Each row was made from one small tree. The marks that hang from a mark follow it in brackets, in alphabetical order. Every link used is in the known rows. Write each row's tree.
Known rows
bugofu[sigo vugaf[bazotul]]: [ -40  142  -34  -84  -44  277 -100 -190   81  228 -176 -152  242  167
   48   54   -3  -46 -176  -18 -238    1 -310 -157  199  214  196  111
  -66   99 -102  135  -62   -6  194  268  -53   26   30  -53  -88   21
   39  102 -269 -139]
pezo[bazotul[pogip] kifu lepok[gosinu] mebuz[panoz]]: [ 124   43  -39  138   39  278 -161 -105  178  182  -48 -180   98   57
  -10   20   20  -33 -123 -251 -277 -480 -488  -77  -91  200  226  182
 -160   77 -280  173 -286  -44  362  228 -284  500   -2  203  -32  105
 -125  227 -216 -186]
mebuz[kudem[lepok] panoz[pumuvit]]: [ 184  201 -199  270  -93  200 -154 -114   57  225  -37 -224 -156  216
  -72  111 -142  -48  -71  -35 -269 -222 -312  -13  329  177  171   88
 -177  266 -212  185 -119  -91  148  182 -184  116   10 -141  -51  -52
 -102   24 -317 -106]
kudem[panoz[mebuz] pumuvit]: [  36  -40  -92  205  -11  260 -128 -139   60  217  -45 -176   -8  154
  -56   96   37    1 -114  -44 -245  121 -394   10  181  182  239  111
 -128   30 -149  221  -31  -43  -26  235  -49  131   11   -1  -63 -122
  -34 -142 -284 -111]
bugofu[sigo[panoz[kudem]] vugaf[bazotul[gosinu pogip]]]: [  97  388  -54   60  -88  237  -97 -230  158  208 -161  -98  248  189
  222  -26   54  -25 -126   -6 -254  -61 -286  -53  409  107  157   82
  -21  172  -32  -20   19  132  107  209   98   97   40    4  -48  101
 -104   54 -345 -127]
vugaf[bazotul[gosinu[pezo[lepok mebuz[panoz]]] pogip]]: [  43  320   -6  337  -50  314 -159 -114  133  207  -24  -93   85  181
  -27  -24   39  -78 -141   16 -281 -445 -233 -104  -94  201  144  154
 -105   87 -178   81  -89   11  277  188 -183  330   56   43  -36  243
 -228  328 -169 -134]
vozuz[pogip[vugaf] pumuvit]: [ -54  110 -111   93   40  298 -103 -108   32  158 -260 -168   57  104
  178  167 -114  -41 -117   -4 -138  -63 -335 -156  330  116   31   72
 -136  -17 -175  175  -90  -53  176  219  -98  124   94  -61  -29  -63
  -93  -19 -241 -113]
sigo[bugofu[pogip] vozuz vugaf[bazotul]]: [  93   33  -54 -217   55  264 -115 -204  -24  196 -192  -94  -44  116
   17   -4 -138 -101 -114  184 -184  -67 -279  -52  380   79   78   38
 -146  107 -296  142 -123  -70   85  195  -83   38   62  -35  -40  -27
 -211 -189 -213 -191]
pezo[bazotul[pogip] kifu mebuz[kudem] panoz[pumuvit]]: [ 158  192  -59  161   49  205 -206  -55  179  196  -75 -194 -155   72
   -9   72   81  -10 -159 -185 -304 -451 -408 -138  136  174  157  148
  -87   30 -265  149 -327    6  266  224 -215  421  -54   68  -16   -9
 -175   29 -286 -109]
pogip[vugaf[bazotul[gosinu[pezo]]]]: [ -94  146 -107  161  -20  307 -107 -143   23  210  -34 -107  147  174
  113  -22    1  -77 -134   20 -183  -33 -116 -124   34  222   88   75
  -96  -12 -163  136   98   16  156  222 -141  188   30   29  -89   17
 -115  121 -114 -163]
vozuz[pogip[vugaf[gosinu]] pumuvit]: [ -55  198 -107  113   70  291 -130 -140   36  189 -245 -169   45  130
  326  124  -92  -49 -137   57 -105 -146 -312 -158  325  145   45   60
 -136  -38 -174  142    0  -69  190  265 -151  165  111   42  -23 -101
  -74   30 -227 -138]
kudem[lepok panoz pumuvit]: [  65   41 -127  279  -80  212 -154 -112   86  224 -105 -205 -120  199
 -102  123 -116    9 -116  -36 -238  206 -506  134  184  168  214  118
 -112  155  -81  199  -65  -22   39  186 -116   35   38   31  -60 -199
    4 -121 -247 -176]
sigo[bugofu vozuz vugaf[bazotul gosinu]]: [  89  -85  -99 -187   80  233 -127 -232  -34  230 -123  -91  -42  156
  283  -37 -106  -63 -125  187 -139  -41 -279  -44  263  115  134   26
 -165  108 -295  123  101  -91   93  265 -186   60   52   72  -47 -131
 -140  -87 -207 -208]
kudem[pumuvit[bugofu[vugaf[gosinu]] vozuz[pogip]]]: [ 208  137  -58   33   95  199 -118 -142   38  188 -223 -156  -22  111
  239  142    8  -64 -127   57 -205  -42 -307 -134  319  197  160   47
  -57  -70 -118  177  -66  -69  109  238 -361    1  151   10  -24  -63
  -20   68 -167 -223]
bazotul[gosinu[pezo[panoz[mebuz pumuvit]]] pogip[vugaf]]: [   8  206 -119  325  -25  269 -105 -133   34  199    6 -123   25  159
  137    0  125  -40 -174    2 -264  -92 -116  -93  215  200   68  109
 -147  -64 -141   91  -15  -10   82  272   28  410  -43   10  -75   96
 -186   -3 -213  -62]
pezo[kifu lepok[gosinu]]: [ 107  -34 -124   -8  -11  214  -79 -140   64  202  -36 -190   61   87
  177  137 -106   12 -149 -235 -213  -86 -466  -25  -67  199  161  129
 -145   43 -257  156  -47 -126  219  288 -203  231  -26  213  -71  -59
  -80  133 -185 -256]
bazotul[gosinu[pezo[kifu mebuz]] pogip]: [ 178  310  -45  285  -15  280 -144  -66  112  192   60 -154  -32  128
  -45   15   54    5 -121  -65 -237 -272 -328  -63 -149  220   60  132
  -63   73 -221  140  -60   52  182  223  -82  382    8  123  -31   45
 -227  219 -185 -170]
bugofu[sigo[vozuz] vugaf[gosinu]]: [  26   21  -28 -113   28  228  -95 -229   35  259 -110 -127  201  182
  174    0  -60  -47 -167   69 -200   60 -407  -50  165  227  150  109
 -123  153 -181  139   14  -44  110  315 -123   50   88   50  -76  -25
   34   56 -235 -157]
kifu[lepok[gosinu pezo[bazotul panoz[pumuvit]]]]: [ -75   -1 -143  -10   -9  241 -102  -85   86  202  -21 -188  -98  121
  160   79   21   -2 -202 -118 -281  -97 -424  -36  271  192  135  144
 -128  -78 -346  142 -113  -56  270  323 -143  232  -94  231  -93  -20
   15   71 -150 -163]
vozuz[pogip pumuvit[bugofu[sigo vugaf[bazotul]] panoz]]: [-115  334  -22 -209   89  237 -122 -203  107  173 -353 -117   31  123
  131  127  -75 -115 -153  136 -239   80 -284 -145  419  164   50   87
  -62  -63  -34   31 -277   -4  247  237 -139  -12   89  -63  -49   95
  -81  -15 -248 -140]
panoz[kudem[lepok[pezo]] mebuz pumuvit[vozuz]]: [ 200  -46 -253 -120 -112  152  -91  -24  -65  206  -38 -174   12  146
  180   51 -119  -32  -79  -37 -277  160 -120  -49  483  155  259   55
 -103  -41 -148  240   50  -90   35  347 -228   79   34   28  -75  -95
 -118 -174 -229 -130]
bazotul[gosinu[pezo] pogip[vugaf]]: [  73  218 -109  257    0  299  -93 -128   52  185   -8 -146   33  183
   64   23   14  -33 -103  -45 -189 -106 -237  -93   63  201   22   86
 -114   95 -160  124   68   54  144  197  -28  276   14  -14  -66   38
 -136  143 -170 -138]
pogip[vugaf[bazotul gosinu[pezo[panoz[mebuz]]]]]: [-262   27 -118   86  -21  292 -147 -182   10  212  -71 -124  133  163
  263  -51   77  -87 -199   91 -223 -172  -75 -169  121  257  187   78
 -131 -155 -219  149   64  -71  162  322 -166  287   29   65  -92  -14
 -103   37 -100 -132]
lepok[gosinu[pezo[bazotul kifu panoz]]]: [  35  -31  -64   11   -5  236 -160  -93  105  201   33 -173 -138   76
  -16   27   17  -40 -188  -98 -282 -110 -453  -17  -53  249  164  144
 -101  -92 -347  159 -108  -30  278  245 -207  394  -79  178  -67 -139
  -94  124  -81 -189]
bugofu[pogip sigo[panoz[kudem]] vugaf[bazotul gosinu]]: [ -46  428  -11  -94  -95  247 -139 -249  127  244 -220 -138  229  175
  163  -21   -4  -86 -166  120 -238 -146 -253  -92  597  167  217   76
  -34   58 -115  -25  -62   20  133  246   26   54   81   65  -55   20
  -78  -42 -289 -148]
lepok[gosinu pezo[bazotul mebuz[kudem[pumuvit] panoz]]]: [  76   25  -91   94   89  285 -149  -44  146  193   87 -179  -62  109
  -93   21   47    4  -45  -34 -298 -369 -415   -9   52  225  269  123
 -110  123 -338  249 -160  -41  205  223 -433  228   24   25  -39   24
   -4  169 -175 -137]
mebuz[kudem[panoz pumuvit]]: [ 120   73 -115  193   28  209 -142 -133  119  221  -26 -195 -190  194
  -42  159  -45    9  -80  -56 -241  -41 -475   26  182  174  183   98
 -101  180 -187  190  -45  -12   33  169 -164   15   -4  -75  -43 -164
  -52  -82 -288 -142]
pumuvit[bugofu[pogip sigo vugaf] panoz[kudem mebuz]]: [ -54  123  -46 -305   26  235 -107 -233   36  195 -221 -140  188  140
 -117   48   25  -88  -87  -62 -320  107 -186  -88  535  235  226  107
  -91  -89  -86   17 -267  -68   85  232    5   95   40  -41  -70   97
 -149 -222 -231 -115]
gosinu[bazotul[pogip] pezo[lepok mebuz[kudem] panoz]]: [ -74  114   14  123  -47  229 -156  -56  128  207   16 -136  -34  126
  102  126   28  -14 -144 -131 -308 -443 -390 -118 -147  176   93  161
  -95  111 -294   60 -205  -40  296  169 -176  250    8  -50  -21  127
 -243  270 -144 -153]
kudem[panoz[mebuz] pumuvit[bugofu vozuz[pogip]]]: [ 203    1  -95   62   55  162 -118 -129    7  167 -161 -153  -48  105
   94  140   12  -60  -84   -5 -252  102 -276  -78  338  152  181   61
 -101 -102 -118  280 -158  -12  -19  239 -290   72   98  -32  -44  -45
  -91 -170 -231 -173]
panoz[kudem[lepok[pezo] pumuvit] mebuz]: [  42  -61 -209  -34  -98  247  -85  -22   -2  196  -43 -186   71  154
   89   56  -77   27  -69  -12 -250  149 -265   79  319  143  282   80
  -91   45 -107  209   66  -85   21  273 -148   57   50   -5  -42 -155
  -98  -94 -232 -140]
mebuz[kudem[lepok] panoz[pumuvit[vozuz]]]: [ 317  154 -221  185  -54  142 -146 -102   24  210  -55 -207 -178  204
    1  121 -178  -75  -46  -18 -303 -209 -257  -72  354  182  203   66
 -151  212 -209  246 -119  -74  131  205 -321   47   52 -142  -55  -49
  -81  -13 -266 -143]
sigo[bugofu[vugaf[gosinu[pezo]]] vozuz[pumuvit[panoz]]]: [-158  -16  -65 -207  109  236 -142 -231   34  226 -100  -93 -216  172
  135   23 -171 -110 -131  338 -220  236 -384   29  161  213   18   83
 -144   47 -285   -9   25 -126  106  239 -121   49   57   65  -54  -82
 -168 -101 -145 -151]
kifu[lepok[gosinu[bazotul[pogip] pezo]]]: [  -1  109 -134   27  -73  294  -75  -92   86  198  152 -194   87  159
  192  125  -22  -39 -123 -124 -199 -238 -398  -94    9  147   -8  118
 -123  140 -339  124    1   31  294  218   69  244  -46   98  -58   58
 -128  303 -200 -225]
bazotul[gosinu[pezo[mebuz[kudem]]]]: [  70  130  -61  217  -17  255 -148  -90   63  226   85 -144   11  178
 -109   48   21    3  -82  -55 -242 -197 -267  -75 -161  233  141  110
  -68  119 -281  149   20  -44  119  204 -183  172   36  -13  -45   70
 -165  200 -136 -144]
sigo[bugofu[pogip] panoz[mebuz] vozuz[pumuvit] vugaf]: [   6   46  -54 -130   58  263  -69 -223  -22  173 -172  -99  -62   70
   84   27 -151  -69  -72  323 -209   71 -297   24  533   25   37   18
 -190  126 -305   63 -194 -164  -46  206   83    6  102  -81  -15    5
 -288 -316 -246 -116]
panoz[pumuvit[bugofu[vugaf[bazotul]]]]: [  30  118  -89   36  -15  251 -117 -165   43  219 -123 -145   37  131
   38   85   24  -88 -177  -34 -221   44 -181 -173  400  210  112   69
  -99  -46 -137   87 -126  -92  168  241 -158   52    5    9  -86   27
  -91    5 -217 -132]
vozuz[pogip pumuvit[bugofu panoz[kudem mebuz]]]: [  17   26 -144 -170   65  226 -137 -134    6  148 -243 -128  -44  100
  102  144  -68  -77  -58  -27 -226   86 -234 -101  514  108  113   60
 -113 -198 -164   71 -134  -78  102  222 -103  131   76  -19   -8  -18
 -253 -195 -238  -98]
kifu[lepok[gosinu pezo[bazotul mebuz]]]: [-143 -132 -112  -62   10  304 -105  -66   88  187    5 -197  155   99
   34   41   18   21 -129 -194 -230 -160 -425  -81  -20  210  192  145
 -103    1 -373  229 -107  -56  278  318 -210  214    1  255  -83   76
   29  177 -104 -206]
kifu[lepok[gosinu[bazotul] pezo[mebuz[kudem] panoz]]]: [-216    3 -128   -2   -7  240 -107  -86   97  179   74 -160   32  127
  291  112   38   60 -108 -183 -293 -414 -429  -61  -85  191   83  128
  -99   87 -443  172 -153  -46  261  278 -220  119  -13  152  -62   87
  -81  212 -101 -234]
sigo[bugofu[pogip vugaf] panoz[kudem pumuvit]]: [  50  178  -68  -10 -118  217 -123 -208   53  213 -185 -167  -41  126
  -35   87  -50  -42 -122   55 -263   78 -315  -24  743  118  138   72
 -109   72 -240  -56 -116  -85    0  159  123   81  -12    5  -56  -48
 -192 -276 -346 -103]
pezo[bazotul[gosinu pogip] kifu mebuz panoz]: [ 121  210   17  287   63  264 -208  -97  157  177 -143 -124  -34   76
   -7  -24  150   17 -158 -203 -297 -341 -464  -78 -123  189  143  161
  -49  -39 -214  138 -238   73  243  204 -168  450   13  197  -17   13
 -140  133 -159 -164]
gosinu[bazotul[pogip[vugaf]] pezo]: [ -47  128  -78  110  -35  307  -98  -82   43  190   33 -166   56  134
  123   68   -1  -61  -96  -73 -187 -169 -270 -167  122  182   -5   87
 -136   96 -231  132  -34   56  227  166  -20  268    2  -81  -65  -19
 -141  158 -193 -138]

Which tree is each row?
[  23  278  -74  237   69  259 -127  -92   91  184 -128 -120 -133  122
  188  -33  117  -17 -165  -73 -266 -140 -286  -81  295  183   45  109
 -108  -52 -154  105 -109   73  199  254 -164  359  -41   88  -74   11
  -62   19 -174  -88]  lepok[pezo[bazotul[gosinu pogip[vugaf]] panoz[pumuvit]]]
[ 160  313 -108  118    0  275 -168 -165   86  205 -114 -163  -11  190
  195   32    7  -57 -155  -21 -166 -298 -321 -184  187  154  100   62
  -76   69 -183  152   76   52  209  270 -105  209   46   91  -48  -22
  -50  171 -255 -175]  vugaf[bazotul[pogip] gosinu]
[ 117  -89 -218   36 -160  210 -126  -80  -31  236  -57 -195  149  163
   27   74  -83  -24 -112 -133 -228  162 -197  -20  438  133  277   91
 -142    9 -125  156   34 -126   42  280  -16  185    4   30  -58 -101
 -142 -172 -320  -97]  panoz[kudem[lepok] mebuz pumuvit]
[ 185  327    5 -151  115  280  -66 -146   29  198 -177 -153  -59  124
  -70  148  -99  -50 -101  148 -227  -65 -266  -82  594  157   61   74
 -107   20 -103    9 -317 -113  196  204  -35  -32   56  -97  -16  -39
 -186  -58 -181 -127]  vozuz[pumuvit[bugofu[pogip sigo[vugaf]]]]
[  92  -23  -87  -49   -4  258 -131  -77   85  217   92 -198  -34   75
  -43   26  -27  -59 -143 -109 -218  -52 -398  -50  -61  238  158  122
 -108  -15 -327  194  -40  -35  267  250 -193  369  -64  160  -71 -126
  -90  160 -133 -199]  lepok[gosinu[pezo[bazotul kifu]]]
[ 141  142  -82   74   60  166 -144   -7   83  138 -159 -151 -215   91
  142  159   -2   33  -99   36 -318 -317 -388  -89  154  162  186   90
  -24  -19 -272  291 -177    4  101  260 -457   39  117  -65  -15    4
  -48   42 -156 -169]  lepok[pezo[mebuz[kudem[pumuvit[vozuz[pogip]]]] panoz]]
[ 109  292  -20  195   54  264 -155  -94  110  170 -135 -114 -220  137
   77  -28  115    4 -144  -80 -296 -201 -444  -53   64  172   64  112
  -51    9 -217  138  -72  102  212  219 -156  279   -4   62  -45   -2
  -56  162 -124 -129]  lepok[pezo[bazotul[gosinu pogip] panoz]]
[   2  137  -59   36   98  283 -122 -188   52  213 -145 -145  -46  155
  169  115  -23  -50 -137   60 -190   -6 -319 -120  283  229   62   62
  -95  -23 -157   28  -65 -160  189  242 -179   -7   85   57  -34  -84
 -108   84 -122 -150]  vozuz[pumuvit[bugofu[vugaf[gosinu]]]]
[ 203  -26 -172  -94 -127  131  -63 -114    5  203 -112 -174  265  150
  140   78 -123    2  -50   35 -312  254 -254   48  505  110  370   77
  -70   91  -18  155  -27  -15  -55  270 -112  -33  115  -28  -53  -88
  -16 -180 -301 -170]  bugofu[sigo[panoz[kudem[lepok pumuvit[vozuz]] mebuz]]]
[ 147  124  -30 -179   41  180  -84 -181    6  239  -34 -153   53  184
  127   55  -15  -83 -138  117 -267   51 -183 -151  237  322  161   81
  -63   -8 -134   88  -28  -62  181  297 -286   10   65    3  -87  -20
  -30  154  -87 -194]  pumuvit[bugofu[sigo vugaf[gosinu[pezo]]] vozuz]
[ 255    1 -136  -81   24  198  -42 -131   25  216  -22 -196   81  149
   30  127 -113   35  -90    3 -220  196 -351  138  343  168  247   89
 -133  150  -34  111 -130 -116  125  258 -181    1   26   37  -58 -101
    6   -2 -186 -240]  kudem[lepok[gosinu] pumuvit[bugofu[sigo[vugaf]]]]
[ -87  152  -80   64  -37  251  -97 -241    3  154 -231 -178   14  118
    7   68  -86  -26  -75   33 -220  -25 -319  -71  450  145   48   48
 -152  115 -274   76 -155  -33   20  158    9   98   54   -4  -85  -13
  -91 -192 -229 -174]  sigo[bugofu[pogip[vugaf]] panoz]
[ -19  273   -2  129  -39  306 -145 -125  104  242   38 -162  -23  164
  181   37   67  -72 -154   25 -194 -221 -349 -146   43  218   38   91
  -88  129 -231   66   47    5  252  200    3  234   17  -23  -44  -28
 -124  286 -201 -150]  bugofu[vugaf[gosinu[bazotul[pogip] pezo]]]
[  37   -7 -206    5  -17  255  -67 -146   73  181    5 -226   87  128
  188  143  -83   18 -129 -218 -199 -172 -450  -44   23  188  108  118
 -137   77 -329  199  -44  -66  224  285  -60  187  -44  231  -70  -71
  -63  125 -213 -268]  pezo[kifu[lepok[gosinu]]]
[ 199  173  -28  303   -1  303 -206  -68  128  207  -62 -182  -44  118
 -241   22   84  -60 -118 -113 -279 -374 -371 -165  311  183  202  154
 -146   54 -251  163 -253   18  249  189 -132  425    3   13  -36   78
  -81   92 -310  -33]  pezo[bazotul[pogip] mebuz[panoz[pumuvit]]]
